Below are the code and all the weights of a small trained network. Each question names an input and a class and asks about switching units off, where a switched-off unit gives its printed mean instead of its output.

import numpy as np


def w(rows, s, z=0):
    codes = np.array(rows[::2]) - 128.0
    scale = np.full(codes.shape[1], s)
    scale[-1] = z or s
    return codes * scale


def f(y):
    return y / 2 * (1 + np.tanh(0.7978845608 * (y + 0.044715 * y**3)))


def log_softmax(a):
    a = a - a.max(-1, keepdims=True)
    return a - np.log(np.exp(a).sum(-1, keepdims=True))


def net(x, mask):
    res = np.array(x, float).reshape(1, 8) / 4 @ E
    y = f(res @ A[0][:, :-1].T + A[0][:, -1])
    res = res + np.where(mask, y, B[0][:, -1]) @ B[0][:, :-1]
    return log_softmax(res[-1] @ U[:, :-1].T + U[:, -1])


A, B = {}, {}
E = w([
[156,197,25,204,55,93,175],'x0',
[128,137,127,125,135,125,127],'x1',
[128,123,133,131,120,128,131],'x2',
[132,121,136,137,113,134,129],'x3',
[74,171,156,200,112,40,3],'x4',
[129,136,138,129,130,119,137],'x5',
[248,68,121,77,135,33,95],'x6',
[130,126,128,130,130,130,127],'x7',
],0.011)
A[0] = w([
[125,142,145,112,146,97,52,123],'n0',
[64,138,154,212,122,42,4,166],'n1',
[243,82,210,40,150,118,65,188],'n2',
[127,116,230,92,176,163,91,244],'n3',
[146,173,93,150,85,104,166,178],'n4',
[225,50,116,129,148,32,120,158],'n5',
[159,154,87,139,91,105,186,106],'n6',
[82,119,193,93,133,109,77,113],'n7',
[95,122,188,106,131,125,83,129],'n8',
[93,126,223,146,123,111,57,138],'n9',
[171,117,79,165,127,143,197,148],'n10',
[253,144,139,92,74,67,87,121],'n11',
[74,89,225,37,117,130,193,182],'n12',
[167,119,103,112,149,182,163,246],'n13',
[112,160,96,205,101,53,71,84],'n14',
[131,191,63,185,74,99,178,149],'n15',
[41,162,141,170,150,189,159,254],'n16',
[130,182,159,104,66,164,100,98],'n17',
],0.014,0.0085)
B[0] = w([
[141,114,158,144,96,111,88,170],'n0',
[129,133,44,171,110,130,20,251],'n1',
[149,87,165,199,237,174,144,234],'n2',
[136,4,104,105,110,175,150,215],'n3',
[128,208,114,81,149,140,130,189],'n4',
[209,131,128,134,149,48,137,226],'n5',
[158,165,139,95,108,113,115,179],'n6',
[192,132,117,123,100,161,103,177],'n7',
[172,119,107,115,97,162,119,171],'n8',
[162,131,96,116,93,201,105,197],'n9',
[173,175,136,76,109,151,135,187],'n10',
[152,133,170,85,99,27,99,210],'n11',
[36,68,145,136,126,61,158,194],'n12',
[111,127,175,62,143,128,216,195],'n13',
[32,129,142,155,154,39,104,198],'n14',
[108,230,154,199,147,154,152,214],'n15',
[67,117,68,100,71,200,150,223],'n16',
[129,133,122,158,124,143,124,138],'n17',
],0.03,0.024)
U = w([
[48,55,140,53,129,159,172,236],'0',
[127,76,79,117,73,173,87,49],'1',
[98,197,140,72,100,150,206,202],'2',
[44,183,113,157,140,144,86,208],'3',
[164,66,195,114,219,103,178,61],'4',
[212,64,140,133,168,113,34,2],'5',
[212,181,185,50,147,62,165,117],'6',
[155,167,119,138,130,1,85,126],'7',
],0.0099,0.0014)

Each question gives the input, the list of numbers given to net, and the class t.
The units are the neurons (one row each of A and B). Each row of codes is followed by its name. A weight is (code - 128) times the scale printed after its matrix; where a second scale follows, it is the last column's (A, B and U).
mask holds one flag per neuron, in row order. A switched-off neuron (its flag False) gives its mean, the last column of its row in B, instead of its output. The means were averaged over made-up inputs and are rounded, as every weight is.
A unit's drop is (log p(t) with every unit on - log p(t) with that unit switched off) / (log p(t) with every unit on - log p(t) with every unit switched off).
The circuit of an input: a set's keep is (log p(t) with only the set's units on - log p(t) with every unit switched off) / (log p(t) with every unit on - log p(t) with every unit switched off). Starting from the 12 units with the biggest drops (on a tie, the unit counted first), units are removed one at a time, each time the one whose removal leaves the highest keep (on an exact tie, the one counted first), for as long as the keep stays at least 0.8.
circuit, biggest first: the units of the circuit, biggest drop first
k most important neurons: the k neurons with the biggest drops, biggest first
drop when u is switched off: that unit's drop, to one decimal
input [-8,7,0,8,0,-8,-4,-5], class 0: circuit, biggest first	(n12)
input [-1,-6,6,6,0,-4,8,-3], class 4: 2 most important neurons	(n2 n1)
input [4,8,-3,-8,-4,-4,0,7], class 2: 2 most important neurons	(n5 n11)
input [1,0,-4,-2,6,3,-4,-7], class 3: 2 most important neurons	(n14 n3)
input [2,-8,1,3,8,6,0,-5], class 3: 2 most important neurons	(n5 n14)
input [-7,4,4,-3,-1,-1,8,2], class 4: 2 most important neurons	(n2 n1)
input [-6,-5,2,8,-4,-7,1,7], class 4: 2 most important neurons	(n2 n16)
input [1,6,0,-7,-8,0,2,4], class 6: 2 most important neurons	(n10 n3)
input [-5,-7,6,4,-8,-4,1,-3], class 4: 2 most important neurons	(n2 n16)
input [5,0,-7,-4,7,0,0,3], class 3: 2 most important neurons	(n5 n15)
input [1,-1,-1,5,6,-6,5,6], class 7: 3 most important neurons	(n14 n3 n11)
input [-5,8,-3,6,-1,4,4,-4], class 4: drop when n1 is switched off	0.2
input [2,2,-1,-3,-4,0,1,1], class 6: drop when n16 is switched off	0.7
input [1,1,5,4,-2,-4,-3,-1], class 2: drop when n3 is switched off	0.3
input [-1,6,0,2,-4,-8,8,-7], class 4: circuit, biggest first	(n2)
